Here is a tiny trained network, its code and every weight. The questions are about switching its units off for an input and a target symbol, where a switched-off unit gives its printed mean instead of its output.

import numpy as np


def w(rows, s, z=0):
    codes = np.array(rows[::2]) - 128.0
    scale = np.full(codes.shape[1], s)
    scale[-1] = z or s
    return codes * scale


def softmax(a):
    e = np.exp(a - a.max(-1, keepdims=True))
    return e / e.sum(-1, keepdims=True)


def log_softmax(a):
    a = a - a.max(-1, keepdims=True)
    return a - np.log(np.exp(a).sum(-1, keepdims=True))


def net(x, mask):
    ids = ['αεζηθξτ'.index(c) for c in x.split()]
    T = len(ids)
    res = E[ids] + P[:T]
    u = 0
    for l in range(2):
        r = res
        for j in range(3):
            rows = slice(4 * j, 4 * j + 4)
            q, k, v = (r @ M[l][rows].T for M in (Q, K, V))
            z = softmax(np.where(np.tri(T) > 0, q @ k.T / 4**0.5, -1e9)) @ v
            o = O[l][rows]
            res = res + np.where(mask[u + j], z, o[:, -1]) @ o[:, :-1]
        u += 3
    return log_softmax(res[-1] @ U[:, :-1].T + U[:, -1])


Q, K, V, O = {}, {}, {}, {}
E = w([
[218,42,162,95,99,147,88,147],'α',
[107,128,42,124,86,67,135,11],'ε',
[176,109,74,159,27,88,89,168],'ζ',
[111,147,64,66,105,181,58,177],'η',
[90,116,65,166,92,125,230,180],'θ',
[11,72,119,217,172,116,56,150],'ξ',
[66,202,222,89,150,55,138,147],'τ',
],0.013)
P = w([
[230,168,17,74,252,1,200,252],'0',
[130,167,138,201,141,137,133,119],'1',
[103,137,120,191,102,134,119,140],'2',
[72,113,113,184,93,127,118,151],'3',
[67,103,113,182,75,138,85,137],'4',
[39,85,111,166,70,110,96,158],'5',
[29,80,117,176,56,125,69,147],'6',
],0.0046)
Q[0] = w([
[109,103,49,161,52,92,157,138],'0.h0',
[111,94,96,165,28,73,57,156],'0.h0',
[151,157,197,41,213,196,168,70],'0.h0',
[149,122,99,81,216,179,238,62],'0.h0',
[139,2,146,55,139,149,121,103],'0.h1',
[165,11,92,162,85,186,80,113],'0.h1',
[157,110,199,104,113,67,78,121],'0.h1',
[146,64,83,131,96,146,67,99],'0.h1',
[19,63,135,138,178,117,121,112],'0.h2',
[90,101,78,154,69,42,117,156],'0.h2',
[170,220,117,98,174,137,179,86],'0.h2',
[72,94,184,129,149,101,46,159],'0.h2',
],0.0086)
K[0] = w([
[75,76,81,184,148,118,152,115],'0.h0',
[85,73,147,193,157,123,58,115],'0.h0',
[212,202,138,24,120,126,167,117],'0.h0',
[155,170,75,57,147,142,214,92],'0.h0',
[122,38,148,150,186,146,61,126],'0.h1',
[114,81,63,169,179,126,100,161],'0.h1',
[139,118,198,141,133,88,101,125],'0.h1',
[111,108,80,144,154,119,82,142],'0.h1',
[134,141,105,60,158,4,174,135],'0.h2',
[165,129,85,140,95,120,154,148],'0.h2',
[66,146,151,146,124,152,115,56],'0.h2',
[153,127,116,109,164,48,68,172],'0.h2',
],0.011)
V[0] = w([
[102,142,114,174,96,161,126,138],'0.h0',
[59,125,160,164,178,168,44,134],'0.h0',
[182,172,152,139,67,185,82,110],'0.h0',
[81,76,153,177,178,89,158,125],'0.h0',
[162,3,91,118,112,107,90,140],'0.h1',
[88,113,81,191,186,97,102,169],'0.h1',
[147,181,161,182,85,123,98,91],'0.h1',
[205,110,95,98,79,126,188,109],'0.h1',
[68,55,90,187,100,146,142,69],'0.h2',
[119,135,124,147,132,155,232,142],'0.h2',
[84,159,198,160,163,182,137,113],'0.h2',
[117,58,156,152,129,224,96,173],'0.h2',
],0.0074)
O[0] = w([
[113,103,136,188,165,68,90,160,167],'0.h0',
[135,142,120,137,221,103,42,173,156],'0.h0',
[134,80,76,86,30,85,73,115,99],'0.h0',
[206,167,186,174,198,143,122,145,161],'0.h0',
[155,99,119,188,182,201,170,145,207],'0.h1',
[49,149,53,182,84,153,140,178,203],'0.h1',
[146,106,108,151,129,62,96,171,114],'0.h1',
[224,109,148,160,139,164,96,79,136],'0.h1',
[179,254,212,191,78,218,98,137,123],'0.h2',
[165,194,59,70,109,143,70,123,110],'0.h2',
[198,163,129,103,63,97,147,159,2],'0.h2',
[176,211,132,82,141,105,197,99,106],'0.h2',
],0.0063,0.0073)
Q[1] = w([
[69,142,200,146,226,139,184,140],'1.h0',
[22,140,77,203,159,122,59,68],'1.h0',
[186,112,193,130,107,77,33,101],'1.h0',
[51,98,145,185,132,144,81,254],'1.h0',
[161,132,142,116,166,69,132,114],'1.h1',
[80,127,85,121,75,115,143,109],'1.h1',
[89,95,137,135,150,158,142,174],'1.h1',
[58,136,115,196,214,101,22,201],'1.h1',
[111,208,198,114,126,111,134,99],'1.h2',
[149,75,104,110,122,150,159,93],'1.h2',
[189,124,104,157,167,200,102,148],'1.h2',
[104,116,87,191,87,172,81,170],'1.h2',
],0.011)
K[1] = w([
[51,174,213,139,230,141,207,155],'1.h0',
[16,120,87,184,176,110,71,53],'1.h0',
[212,39,198,86,125,33,83,90],'1.h0',
[23,42,159,208,169,138,56,255],'1.h0',
[166,154,106,15,103,119,154,85],'1.h1',
[51,165,154,197,106,48,59,102],'1.h1',
[133,75,115,143,174,175,136,157],'1.h1',
[81,69,84,104,170,139,156,116],'1.h1',
[122,180,218,119,138,87,85,136],'1.h2',
[163,205,98,102,93,100,139,57],'1.h2',
[178,47,63,151,96,211,106,162],'1.h2',
[91,85,98,196,109,203,146,106],'1.h2',
],0.0088)
V[1] = w([
[103,183,184,133,167,255,94,71],'1.h0',
[135,89,152,203,99,213,190,94],'1.h0',
[183,121,111,117,65,221,14,106],'1.h0',
[102,92,154,138,118,92,88,31],'1.h0',
[96,137,169,171,193,142,45,108],'1.h1',
[157,100,97,66,121,172,97,118],'1.h1',
[103,105,218,127,83,136,109,67],'1.h1',
[216,71,172,174,140,109,192,91],'1.h1',
[160,124,130,154,165,135,32,126],'1.h2',
[174,107,67,132,109,133,67,94],'1.h2',
[133,116,177,123,215,177,87,124],'1.h2',
[127,146,148,152,196,159,80,171],'1.h2',
],0.0072)
O[1] = w([
[155,152,78,6,204,160,167,95,101],'1.h0',
[191,117,190,122,156,74,225,62,214],'1.h0',
[61,20,84,96,157,83,206,205,65],'1.h0',
[197,79,97,91,208,2,20,103,113],'1.h0',
[184,157,91,154,114,59,173,83,229],'1.h1',
[150,99,185,148,154,99,107,145,62],'1.h1',
[102,227,186,130,127,147,140,95,2],'1.h1',
[100,243,114,123,80,64,37,179,82],'1.h1',
[57,105,157,92,141,119,203,178,165],'1.h2',
[92,131,99,116,153,159,166,126,170],'1.h2',
[114,143,149,105,100,52,164,173,112],'1.h2',
[122,94,168,114,127,88,184,159,191],'1.h2',
],0.0067,0.0047)
U = w([
[136,171,135,114,118,135,61,152,176],'α',
[76,112,141,101,123,96,175,141,53],'ε',
[197,141,27,111,162,95,118,58,127],'ζ',
[254,39,251,101,172,180,108,141,204],'η',
[97,119,37,33,130,189,114,185,165],'θ',
[127,160,158,144,101,209,179,126,170],'ξ',
[173,84,53,173,6,71,136,176,2],'τ',
],0.0065,0.0042)

Each question gives the input, a string of symbols that net reads in full, and the target symbol t.
The units are the heads (4 rows each of Q, K, V and O). Each row of codes is followed by its name. A weight is (code - 128) times the scale printed after its matrix; where a second scale follows, it is the last column's (O and U).
mask holds one flag per head, layer by layer. A switched-off head (its flag False) gives its mean, the last column of its rows in O, instead of its output. The means were averaged over made-up inputs and are rounded, as every weight is.
A unit's drop is (log p(t) with every unit on - log p(t) with that unit switched off) / (log p(t) with every unit on - log p(t) with every unit switched off).
The circuit of an input: a set's keep is (log p(t) with only the set's units on - log p(t) with every unit switched off) / (log p(t) with every unit on - log p(t) with every unit switched off). Starting from all 6 units, units are removed one at a time, each time the one whose removal leaves the highest keep (on an exact tie, the one counted first), for as long as the keep stays at least 0.8.
units of the circuit, in order: the units of the circuit, biggest drop first
unit that matters most: the unit with the biggest drop
which heads matter: for each layer, one digit per head in row order, 1 if its drop is at least 0.15 and else 0, layers parted by /
input ε ξ η ε ζ θ, target ε: units of the circuit, in order	[1.h2 0.h2 0.h0]
input ζ ξ ε ε ζ ζ η, target ζ: units of the circuit, in order	[1.h1 1.h0]
input α ζ ε ξ α, target α: unit that matters most	0.h0
input τ ξ ξ η ζ ξ α, target τ: which heads matter	011 / 111
input ε ζ ζ ξ ζ, target ε: which heads matter	111 / 001
input ε ε ξ η ζ ε ε, target ε: units of the circuit, in order	[1.h2 0.h0 0.h2]
input α ε τ τ, target α: which heads matter	010 / 100
input ζ ξ τ α, target ζ: units of the circuit, in order	[0.h1 1.h1 1.h0 0.h2]
input ζ θ ζ α ξ, target ζ: which heads matter	101 / 110
input η ζ τ α ζ α ξ, target η: which heads matter	101 / 010
input α ξ α, target α: units of the circuit, in order	[0.h0 0.h1 1.h1 0.h2]
input θ ζ ζ τ ξ τ α, target θ: units of the circuit, in order	[1.h0 0.h1 0.h2]
input θ ζ ζ ξ η ζ, target θ: units of the circuit, in order	[0.h0 1.h0 0.h2 1.h1]
input ζ ζ α ξ θ, target ζ: which heads matter	101 / 110
input ζ ξ ζ, target ζ: which heads matter	111 / 110
input ζ ζ α ξ τ, target ζ: unit that matters most	1.h1
input η α ζ τ ξ θ, target η: units of the circuit, in order	[0.h0 1.h1]
input ξ α η ζ θ ζ ζ, target ξ: units of the circuit, in order	[1.h0 0.h1 0.h0]
input α ζ θ η α ξ ε, target α: units of the circuit, in order	[0.h0 0.h2 1.h1 1.h0]
input ζ α α ξ ξ, target ε: which heads matter	110 / 001
input η η ζ θ ξ ζ, target η: unit that matters most	0.h0
input θ ξ α, target θ: which heads matter	111 / 100
input ε ξ ζ α θ ε α, target ε: which heads matter	111 / 001
input ζ ξ ε θ τ, target ζ: units of the circuit, in order	[1.h1 1.h0 0.h2]
input α α τ ξ, target α: which heads matter	101 / 110
input α ζ ζ ξ θ ζ ζ, target α: units of the circuit, in order	[0.h0 0.h2 1.h1 1.h0]
